Small tables with named rows and columns. After each table, cells are looked up by row and column.

Table Turo
,Fipop,Nen,Bef,Gok
Kif,-2.12,-3.93,0.11,0.79
Tofor,0.30,-3.01,-1.60,-0.83
Nokik,-0.30,-3.52,-1.63,-0.30
Sumaru,-0.67,-2.27,-4.37,-2.54
Zif,-0.38,-4.33,-1.42,-0.26
Ziku,0.30,5.13,-7.12,-8.97
Vulekip,-2.32,-2.80,2.15,2.59
Liduz,-1.64,-2.29,4.17,1.93
Sop,-1.38,-6.51,2.50,3.21
Zofer,-2.52,1.79,2.00,-1.85
Bab,1.14,-5.27,-5.46,-0.67
Rore,0.38,-2.40,-5.16,-2.67

Nen of Rore: -2.40
Fipop of Tofor: 0.30
Gok of Bab: -0.67
Fipop of Bab: 1.14
Fipop of Zif: -0.38
Bef of Zif: -1.42
Gok of Sop: 3.21
Bef of Vulekip: 2.15
Fipop of Sumaru: -0.67
Nen of Kif: -3.93
Which row has the largest Nen? Ziku

Bar
columns: Timopi, Res, Mor, Vef, Penug, Sen
Bopa: [71231, 59207, 48539, 67848, 35844, 54154]
Pobi: [80289, 42838, 66977, 89139, 19828, 58510]
Rotibuk: [40593, 54331, 43977, 42099, 52462, 53776]
Dobela: [74877, 54570, 54505, 78808, 30706, 59896]
Pomoku: [78917, 43534, 64286, 83728, 22867, 52163]
Supud: [71252, 57553, 51426, 67976, 32767, 55628]
Kudose: [42567, 57911, 40925, 43753, 54106, 52730]
Monamok: [75484, 47760, 61408, 80892, 25327, 57258]
Toda: [80964, 41162, 68008, 90139, 19420, 56981]
Mudav: [46316, 45501, 51625, 46169, 45997, 50451]
Vuleta: [80565, 40517, 68748, 89859, 18871, 56895]
Rezit: [42001, 49524, 48076, 43065, 49317, 52533]
Vubedon: [43529, 47578, 49645, 44220, 48021, 51451]
Kanet: [39761, 58039, 40683, 41116, 55012, 54728]

Kudose, Timopi => 42567
Vuleta, Penug => 18871
Rotibuk, Vef => 42099
Monamok, Res => 47760
Mudav, Mor => 51625
Rotibuk, Penug => 52462
Kudose, Vef => 43753
Supud, Penug => 32767
Vubedon, Penug => 48021
Vubedon, Timopi => 43529
Kanet, Mor => 40683
Pobi, Timopi => 80289
Vuleta, Timopi => 80565
Bopa, Mor => 48539

Bemede:
|  | Fupuvel | Pesin | Fef |
|---|---|---|---|
| Nasopob | 138 | 62 | 148 |
| Perorur | 138 | 194 | 92 |
| Gug | 93 | 113 | 106 |
| Demiveg | 85 | 70 | 75 |
| Vunu | 197 | 130 | 56 |
| Mikofo | 125 | 107 | 158 |
| Dorut | 175 | 141 | 210 |
| Nim | 131 | 89 | 181 |

Nim, Fef -> 181
Perorur, Pesin -> 194
Nim, Fupuvel -> 131
Nasopob, Pesin -> 62
Gug, Fupuvel -> 93
Dorut, Fef -> 210
Vunu, Fupuvel -> 197
Dorut, Fupuvel -> 175
Dorut, Pesin -> 141
Mikofo, Fupuvel -> 125
Vunu, Pesin -> 130
Gug, Pesin -> 113
Nasopob, Fef -> 148
Mikofo, Pesin -> 107
Gug, Fef -> 106
Which row has the largest Pesin? Perorur

Butoref =
        Tugon  Malopes    Bet  Nelar    Sos  Kinib  Pevodon  Gezibal
Puga    0.823    5.650  4.326  5.019  9.079  2.293    5.879    6.619
Nezuma  6.617    6.540  6.522  5.023  3.472  4.740    3.205    6.532
Vibaba  4.454    2.798  1.029  2.416  6.280  6.271    5.940    4.782

Puga, Sos => 9.079
Vibaba, Gezibal => 4.782
Nezuma, Nelar => 5.023
Nezuma, Bet => 6.522
Nezuma, Kinib => 4.740
Nezuma, Pevodon => 3.205
Vibaba, Pevodon => 5.940
Puga, Bet => 4.326
Vibaba, Kinib => 6.271
Nezuma, Tugon => 6.617
Vibaba, Nelar => 2.416
Puga, Tugon => 0.823
Vibaba, Bet => 1.029
Nezuma, Sos => 3.472
Vibaba, Sos => 6.280
Vibaba, Malopes => 2.798
Puga, Nelar => 5.019
Puga, Malopes => 5.650
Which row has the largest Kinib? Vibaba

Table Tuvima
         Zadev  Kigud  Gumala  Lole  Sodan  Vepim  Sezi  Meto  Ralipe  Bame
Dugidek     72    145      72    60    186     78   202   127      27   107
Zaz        106    176     172     2    145     54   221   134      66   191
Mog        117    194     224    12    111     54   232   164     101   204

What is the Sezi of Mog in Tuvima? 232
What is the Sezi of Zaz in Tuvima? 221
What is the Kigud of Dugidek in Tuvima? 145
What is the Sodan of Mog in Tuvima? 111
What is the Lole of Mog in Tuvima? 12
What is the Gumala of Mog in Tuvima? 224
What is the Ralipe of Mog in Tuvima? 101
What is the Vepim of Mog in Tuvima? 54
What is the Sodan of Dugidek in Tuvima? 186
What is the Bame of Zaz in Tuvima? 191
What is the Bame of Dugidek in Tuvima? 107
What is the Sezi of Dugidek in Tuvima? 202
What is the Lole of Zaz in Tuvima? 2
Which row has the largest Ralipe? Mog

Futim:
         Nusibib  Kud  Misu  Zim
Rotoz        159   68    97  152
Tobil         82  155   150  102
Vivuzik      183  136    67  181
Paravuk      120  160   134  209
Sez          159  107    76  102
Mirulaz      132  156   106  181
Sug           82  147   173   53
Peruz         72  162   153  177
Popavi       102  164   123  177

What is the Zim of Peruz in Futim? 177
What is the Nusibib of Paravuk in Futim? 120
What is the Kud of Peruz in Futim? 162
What is the Misu of Rotoz in Futim? 97
What is the Kud of Popavi in Futim? 164
What is the Nusibib of Peruz in Futim? 72
What is the Misu of Sez in Futim? 76
What is the Misu of Tobil in Futim? 150
What is the Nusibib of Rotoz in Futim? 159
What is the Zim of Rotoz in Futim? 152
What is the Kud of Mirulaz in Futim? 156
What is the Nusibib of Vivuzik in Futim? 183
What is the Nusibib of Tobil in Futim? 82
What is the Nusibib of Popavi in Futim? 102
What is the Zim of Sez in Futim? 102

Nafu =
,Mef,Fal,Lovemul,Rop,Ved,Sivonov,Lom,Begat,Rumurum
Kotani,0,-541,-481,-115,-97,-174,-299,25,-241
Kis,-306,112,-49,-127,-189,-190,-85,-215,-143
Tokami,68,-181,-194,-257,-279,-152,-232,53,-251
Muk,-241,658,-66,-179,-575,-392,27,387,-324
Mev,62,-248,348,-432,-71,158,-276,-763,-30
Ker,-572,-140,-377,181,24,-314,88,-69,-21
Daki,-47,-408,-85,-224,-34,-17,-262,-417,-106
Sar,313,-232,190,-543,-276,99,-426,-420,-237
Bofiv,-386,139,-91,-27,-178,-255,80,-42,-66
Vukonur,-80,118,-454,-90,-456,-412,-60,622,-348
Zuduzif,-359,-469,-9,-18,205,-10,0,-623,158

Ker, Sivonov => -314
Muk, Mef => -241
Zuduzif, Fal => -469
Kotani, Fal => -541
Daki, Lom => -262
Daki, Fal => -408
Tokami, Fal => -181

